Below are the code and all the weights of a small trained network. Each question names an input and a class and asks about switching units off, where a switched-off unit gives its printed mean instead of its output.

import numpy as np


def w(rows, s, z=0):
    codes = np.array(rows[::2]) - 128.0
    scale = np.full(codes.shape[1], s)
    scale[-1] = z or s
    return codes * scale


def f(y):
    return np.maximum(y, 0)


def log_softmax(a):
    a = a - a.max(-1, keepdims=True)
    return a - np.log(np.exp(a).sum(-1, keepdims=True))


def net(x, mask):
    res = np.array(x, float).reshape(1, 8) / 4 @ E
    y = f(res @ A[0][:, :-1].T + A[0][:, -1])
    res = res + np.where(mask, y, B[0][:, -1]) @ B[0][:, :-1]
    return log_softmax(res[-1] @ U[:, :-1].T + U[:, -1])


A, B = {}, {}
E = w([
[121,132,129,122,131,113,120,123,130,121],'x0',
[131,130,127,120,120,122,124,127,118,130],'x1',
[239,253,176,165,162,88,113,250,150,131],'x2',
[99,171,174,132,66,69,237,47,167,251],'x3',
[131,126,137,124,115,151,134,136,122,137],'x4',
[133,124,127,129,119,147,132,139,132,138],'x5',
[134,128,131,128,133,124,134,123,109,130],'x6',
[149,211,47,3,179,191,203,100,137,98],'x7',
],0.012)
A[0] = w([
[81,49,95,82,129,177,123,59,109,107,81],'N0',
[119,162,84,46,150,135,204,114,154,111,134],'N1',
[69,113,86,114,139,25,166,90,77,111,136],'N2',
[144,115,125,153,73,172,145,121,98,151,116],'N3',
[54,48,174,183,28,89,114,41,109,164,167],'N4',
[140,168,84,15,180,158,163,82,159,152,70],'N5',
[185,226,185,173,117,73,125,187,150,151,4],'N6',
[135,21,91,135,164,173,11,159,90,54,38],'N7',
[196,229,177,152,138,74,111,212,165,179,188],'N8',
[157,37,160,127,94,89,151,117,155,136,146],'N9',
[219,187,74,104,146,166,109,201,132,78,114],'N10',
[139,85,170,213,106,100,74,168,101,132,252],'N11',
[154,28,76,140,159,174,35,188,71,1,241],'N12',
[113,66,215,149,71,81,120,118,131,138,159],'N13',
[189,215,188,154,141,76,134,211,156,160,91],'N14',
[104,67,202,202,102,89,74,187,103,146,161],'N15',
[111,74,134,108,105,156,146,84,101,108,189],'N16',
[138,58,185,179,83,91,84,115,168,131,112],'N17',
[154,53,194,199,112,95,60,177,115,147,42],'N18',
[140,211,163,137,78,134,164,62,172,127,155],'N19',
[193,226,91,83,223,151,86,202,79,27,119],'N20',
],0.0091,0.013)
B[0] = w([
[27,160,84,156,133,73,201,119,36,176,187],'N0',
[81,192,146,147,107,73,148,102,110,143,192],'N1',
[104,81,110,92,141,162,107,128,146,93,164],'N2',
[114,107,131,131,145,137,120,111,158,89,141],'N3',
[225,128,177,158,149,168,67,153,200,74,228],'N4',
[95,117,83,133,69,69,169,119,113,223,186],'N5',
[167,19,76,32,70,98,181,6,143,243,181],'N6',
[136,44,59,59,92,46,197,121,186,230,183],'N7',
[98,194,196,212,182,163,91,150,79,60,237],'N8',
[164,137,150,132,129,117,109,160,157,112,165],'N9',
[163,127,162,133,179,167,99,183,167,71,204],'N10',
[187,33,55,19,78,116,157,94,206,181,222],'N11',
[28,224,114,180,75,87,184,76,39,104,250],'N12',
[158,126,144,80,176,161,104,102,153,88,188],'N13',
[33,114,67,147,53,30,186,89,52,197,206],'N14',
[79,132,99,96,104,38,179,103,108,208,205],'N15',
[140,76,160,98,108,128,105,130,175,104,186],'N16',
[151,144,89,183,166,181,106,173,117,102,177],'N17',
[6,215,141,192,111,141,94,140,2,91,176],'N18',
[136,121,90,94,130,87,171,77,124,202,176],'N19',
[180,107,218,164,178,172,42,224,185,105,234],'N20',
],0.0092,0.025)
U = w([
[142,33,87,38,83,89,158,85,147,211,219],'0',
[82,229,138,183,101,106,142,103,8,139,2],'1',
[228,100,202,117,171,207,38,166,201,66,176],'2',
],0.011,0.0036)

Each question gives the input, the list of numbers given to net, and the class t.
The units are the neurons (one row each of A and B). Each row of codes is followed by its name. A weight is (code - 128) times the scale printed after its matrix; where a second scale follows, it is the last column's (A, B and U).
mask holds one flag per neuron, in row order. A switched-off neuron (its flag False) gives its mean, the last column of its row in B, instead of its output. The means were averaged over made-up inputs and are rounded, as every weight is.
A unit's drop is (log p(t) with every unit on - log p(t) with that unit switched off) / (log p(t) with every unit on - log p(t) with every unit switched off).
unit that matters most: the unit with the biggest drop
k most important neurons: the k neurons with the biggest drops, biggest first
drop of u: that unit's drop, to one decimal
input [4,-6,4,3,7,-1,-5,-5], class 0: unit that matters most : N11
input [-3,4,4,-6,6,1,8,2], class 2: 2 most important neurons : N20, N10
input [-4,-4,4,2,-6,-2,1,-2], class 0: 3 most important neurons : N12, N6, N11
input [-8,-5,-5,1,5,5,3,-7], class 2: 2 most important neurons : N4, N14
input [2,-1,-8,-7,6,6,6,5], class 1: 3 most important neurons : N12, N11, N0
input [-8,-2,-4,-8,-8,-7,-3,-6], class 0: 3 most important neurons : N7, N11, N8
input [2,0,6,2,-3,4,-8,-1], class 0: 2 most important neurons : N6, N12
input [4,-6,-8,-5,-1,-8,-2,7], class 1: 3 most important neurons : N12, N11, N0
input [-1,7,1,2,-5,4,-6,-4], class 0: 2 most important neurons : N20, N15
input [-6,7,-2,-7,-7,-7,-2,-6], class 0: 3 most important neurons : N7, N11, N8
input [-3,7,3,3,-4,-7,-1,-4], class 0: 2 most important neurons : N12, N11
input [4,2,2,2,-4,-1,-5,-8], class 0: 3 most important neurons : N11, N15, N12
input [-1,6,4,5,2,4,-2,-5], class 0: drop of N11 : 0.9
input [-2,6,-7,2,-6,6,-7,-6], class 2: drop of N4 : 0.8
input [5,7,4,-3,-5,-8,4,6], class 2: unit that matters most : N20
input [4,4,6,8,8,1,1,-4], class 0: drop of N11 : 0.0
